Below are the code and all the weights of a small trained network. Each question names an input and a class and asks about switching units off, where a switched-off unit gives its printed mean instead of its output.

import numpy as np


def w(rows, s, z=0):
    codes = np.array(rows[::2]) - 128.0
    scale = np.full(codes.shape[1], s)
    scale[-1] = z or s
    return codes * scale


def norm(h):
    return h / np.sqrt((h * h).mean(-1, keepdims=True) + 1e-5)


def f(y):
    return np.maximum(y, 0)


def log_softmax(a):
    a = a - a.max(-1, keepdims=True)
    return a - np.log(np.exp(a).sum(-1, keepdims=True))


def net(x, mask):
    res = np.array(x, float).reshape(1, 6) / 4 @ E
    u = 0
    for l in range(3):
        y = f(norm(res) @ A[l][:, :-1].T + A[l][:, -1])
        res = res + np.where(mask[u : u + 6], y, B[l][:, -1]) @ B[l][:, :-1]
        u += 6
    return log_softmax(norm(res)[-1] @ U[:, :-1].T + U[:, -1])


A, B = {}, {}
E = w([
[79,103,59],'x0',
[210,232,254],'x1',
[36,101,152],'x2',
[231,95,92],'x3',
[160,94,75],'x4',
[93,187,109],'x5',
],0.0044)
A[0] = w([
[107,87,184,147],'L0N0',
[72,95,126,134],'L0N1',
[177,151,52,153],'L0N2',
[167,188,113,147],'L0N3',
[244,130,209,140],'L0N4',
[116,154,240,253],'L0N5',
],0.011,0.0026)
B[0] = w([
[112,145,44,172],'L0N0',
[72,144,254,191],'L0N1',
[159,65,154,191],'L0N2',
[50,125,162,179],'L0N3',
[141,118,15,240],'L0N4',
[115,208,10,254],'L0N5',
],0.0086,0.0064)
A[1] = w([
[149,139,93,252],'L1N0',
[72,67,116,225],'L1N1',
[113,183,69,2],'L1N2',
[255,78,107,77],'L1N3',
[163,188,121,154],'L1N4',
[200,136,110,189],'L1N5',
],0.0097,0.00068)
B[1] = w([
[23,138,85,203],'L1N0',
[94,98,180,229],'L1N1',
[146,188,233,252],'L1N2',
[113,58,75,227],'L1N3',
[62,155,155,187],'L1N4',
[100,1,207,187],'L1N5',
],0.0064,0.0044)
A[2] = w([
[85,163,142,70],'L2N0',
[75,111,192,242],'L2N1',
[50,122,144,213],'L2N2',
[10,89,170,172],'L2N3',
[117,118,117,140],'L2N4',
[118,58,125,254],'L2N5',
],0.012,0.0016)
B[2] = w([
[217,185,189,182],'L2N0',
[12,121,165,202],'L2N1',
[71,201,254,219],'L2N2',
[92,126,167,254],'L2N3',
[188,7,152,147],'L2N4',
[79,49,202,198],'L2N5',
],0.007,0.0083)
U = w([
[60,140,182,214],'0',
[146,45,106,169],'1',
[121,253,104,163],'2',
[223,146,91,95],'3',
[159,154,104,1],'4',
],0.018,0.0054)

Each question gives the input, the list of numbers given to net, and the class t.
The units are the neurons (one row each of A and B). Each row of codes is followed by its name. A weight is (code - 128) times the scale printed after its matrix; where a second scale follows, it is the last column's (A, B and U).
mask holds one flag per neuron, layer by layer. A switched-off neuron (its flag False) gives its mean, the last column of its row in B, instead of its output. The means were averaged over made-up inputs and are rounded, as every weight is.
A unit's drop is (log p(t) with every unit on - log p(t) with that unit switched off) / (log p(t) with every unit on - log p(t) with every unit switched off).
most important unit: the unit with the biggest drop
k most important neurons: the k neurons with the biggest drops, biggest first
top k neurons in layer l: the k neurons of layer l with the biggest drops, biggest first
drop of u: that unit's drop, to one decimal
input [-4,7,-2,7,-6,-1], class 3: 4 most important neurons : (L2N2, L0N4, L2N1, L0N1)
input [-1,-7,-3,7,-2,8], class 1: top 2 neurons in layer 0 : (L0N2, L0N1)
input [-3,8,-1,8,4,5], class 1: most important unit : L0N4
input [-5,5,-3,4,-8,-6], class 3: 2 most important neurons : (L0N4, L2N2)
input [3,2,5,-3,1,3], class 2: top 3 neurons in layer 0 : (L0N5, L0N2, L0N3)
input [4,5,-6,8,-7,2], class 3: 2 most important neurons : (L0N4, L2N1)
input [2,-2,-2,4,-1,2], class 1: 2 most important neurons : (L0N2, L0N1)
input [4,4,8,-7,8,-4], class 2: top 2 neurons in layer 1 : (L1N5, L1N3)
input [-3,-8,-8,-3,1,-8], class 1: top 3 neurons in layer 0 : (L0N3, L0N2, L0N1)
input [-7,0,-1,0,-4,-8], class 2: top 2 neurons in layer 0 : (L0N5, L0N2)
input [5,1,6,7,3,-6], class 1: top 2 neurons in layer 0 : (L0N3, L0N1)
input [2,8,-8,6,6,2], class 1: top 2 neurons in layer 1 : (L1N5, L1N3)
input [4,4,6,3,1,7], class 2: top 3 neurons in layer 0 : (L0N5, L0N1, L0N2)
input [-2,-1,6,3,-4,3], class 2: most important neuron : (L0N5)
input [3,3,4,-1,1,8], class 2: top 2 neurons in layer 1 : (L1N5, L1N1)
input [-7,5,3,2,8,1], class 2: drop of L0N4 : -0.2
input [4,6,2,-4,-3,1], class 2: drop of L0N5 : 0.2
input [-2,1,-3,-8,6,4], class 2: drop of L0N5 : 0.2
